Below is a small trained network, with its code and all its weights. Each question gives an input and a class and asks what happens when units are switched off, that is, made to give their printed mean instead of their output.

import numpy as np


def w(rows, s, z=0):
    codes = np.array(rows[::2]) - 128.0
    scale = np.full(codes.shape[1], s)
    scale[-1] = z or s
    return codes * scale


def f(y):
    return y / 2 * (1 + np.tanh(0.7978845608 * (y + 0.044715 * y**3)))


def log_softmax(a):
    a = a - a.max(-1, keepdims=True)
    return a - np.log(np.exp(a).sum(-1, keepdims=True))


def net(x, mask):
    res = np.array(x, float).reshape(1, 3) / 4 @ E
    y = f(res @ A[0][:, :-1].T + A[0][:, -1])
    res = res + np.where(mask, y, B[0][:, -1]) @ B[0][:, :-1]
    return log_softmax(res[-1] @ U[:, :-1].T + U[:, -1])


A, B = {}, {}
E = w([
[62,17,102,98,121,94,168,88],'x0',
[97,209,102,122,139,109,101,5],'x1',
[139,80,163,203,210,71,77,120],'x2',
],0.011)
A[0] = w([
[155,71,152,109,119,173,139,209,50],'N1',
[133,66,152,170,146,175,146,217,66],'N2',
[98,171,101,164,151,107,94,22,135],'N3',
[225,223,128,165,147,180,69,170,122],'N4',
[42,65,40,119,96,90,132,75,91],'N5',
[149,168,45,96,77,168,180,124,116],'N6',
[116,158,64,47,87,199,168,156,54],'N7',
[107,78,96,101,121,85,157,108,64],'N8',
[188,89,169,126,133,114,218,192,251],'N9',
[107,153,78,103,60,187,193,119,108],'N10',
[139,116,178,164,133,170,176,112,67],'N11',
[137,88,176,206,255,4,54,97,129],'N12',
[103,188,124,132,108,67,115,57,39],'N13',
[43,44,94,99,66,75,141,95,113],'N14',
[151,106,148,188,185,54,104,127,48],'N15',
[125,150,87,126,184,155,134,68,60],'N16',
[76,74,93,109,187,115,149,106,70],'N17',
[72,34,97,106,158,138,185,101,128],'N18',
[128,169,94,74,69,191,150,126,145],'N19',
[77,132,115,43,41,177,142,137,84],'N20',
[26,73,106,107,133,72,193,106,125],'N21',
[169,237,170,153,146,169,96,145,85],'N22',
[183,220,148,180,108,160,80,163,77],'N23',
[153,142,82,114,150,125,109,56,50],'N24',
[60,188,86,103,159,136,84,48,145],'N25',
],0.011,0.012)
B[0] = w([
[50,76,70,79,98,114,38,159,170],'N1',
[105,76,69,85,100,109,79,135,181],'N2',
[155,105,95,112,99,83,146,146,202],'N3',
[115,168,179,110,115,146,130,136,214],'N4',
[113,147,168,113,107,144,109,158,203],'N5',
[127,98,126,149,167,122,133,105,185],'N6',
[123,81,118,140,163,140,73,95,177],'N7',
[94,129,144,110,123,167,69,150,156],'N8',
[170,126,114,108,108,74,178,137,248],'N9',
[155,90,128,140,161,136,130,90,187],'N10',
[104,92,109,95,131,178,6,135,120],'N11',
[172,82,134,156,183,131,149,81,238],'N12',
[76,67,91,99,113,124,37,155,156],'N13',
[131,161,169,95,120,152,127,135,217],'N14',
[78,56,102,142,184,199,45,97,159],'N15',
[59,94,94,129,113,144,26,142,141],'N16',
[91,125,141,112,128,177,66,131,161],'N17',
[113,181,164,116,112,150,124,146,211],'N18',
[142,107,132,142,174,112,150,92,198],'N19',
[137,78,128,151,169,132,107,100,185],'N20',
[133,157,169,132,116,140,121,141,214],'N21',
[121,139,171,98,112,147,105,155,188],'N22',
[84,149,179,93,107,166,91,145,185],'N23',
[109,94,114,115,133,123,65,159,143],'N24',
[147,101,85,111,79,78,170,168,207],'N25',
],0.018,0.016)
U = w([
[125,141,216,93,115,164,108,150,136],'0',
[137,88,128,132,222,140,112,85,101],'1',
[126,97,52,87,77,101,109,160,115],'2',
[177,165,160,131,111,69,254,118,245],'3',
[112,160,134,152,127,139,136,117,104],'4',
[91,161,123,145,127,145,132,134,106],'5',
[99,140,107,141,96,166,124,148,109],'6',
[121,139,92,119,124,163,124,152,104],'7',
],0.021,0.013)

Each question gives the input, the list of numbers given to net, and the class t.
The units are the neurons (one row each of A and B). Each row of codes is followed by its name. A weight is (code - 128) times the scale printed after its matrix; where a second scale follows, it is the last column's (A, B and U).
mask holds one flag per neuron, in row order. A switched-off neuron (its flag False) gives its mean, the last column of its row in B, instead of its output. The means were averaged over made-up inputs and are rounded, as every weight is.
A unit's drop is (log p(t) with every unit on - log p(t) with that unit switched off) / (log p(t) with every unit on - log p(t) with every unit switched off).
The circuit of an input: a set's keep is (log p(t) with only the set's units on - log p(t) with every unit switched off) / (log p(t) with every unit on - log p(t) with every unit switched off). Starting from the 12 units with the biggest drops (on a tie, the unit counted first), units are removed one at a time, each time the one whose removal leaves the highest keep (on an exact tie, the one counted first), for as long as the keep stays at least 0.8.
circuit, biggest first: the units of the circuit, biggest drop first
top k neurons: the k neurons with the biggest drops, biggest first
drop when u is switched off: that unit's drop, to one decimal
input [-3,-6,8], class 1: circuit, biggest first -> [N12]
input [6,7,3], class 2: top 4 neurons -> [N25 N3 N13 N4]
input [7,7,-7], class 0: top 2 neurons -> [N5 N14]
input [7,7,-6], class 0: top 2 neurons -> [N14 N5]
input [-3,-5,5], class 1: top 4 neurons -> [N12 N25 N15 N3]
input [6,8,-1], class 2: top 2 neurons -> [N25 N3]
input [-2,7,-6], class 2: top 4 neurons -> [N25 N12 N3 N13]
input [0,3,1], class 3: top 2 neurons -> [N1 N2]
input [7,7,1], class 0: top 4 neurons -> [N5 N14 N21 N18]
input [-2,3,-3], class 3: top 3 neurons -> [N1 N15 N2]
input [-5,-7,4], class 2: drop when N2 is switched off -> 0.3
input [3,8,5], class 2: drop when N25 is switched off -> 0.1
input [6,-4,-8], class 1: drop when N20 is switched off -> 0.2
input [-5,7,-8], class 1: circuit, biggest first -> [N19]
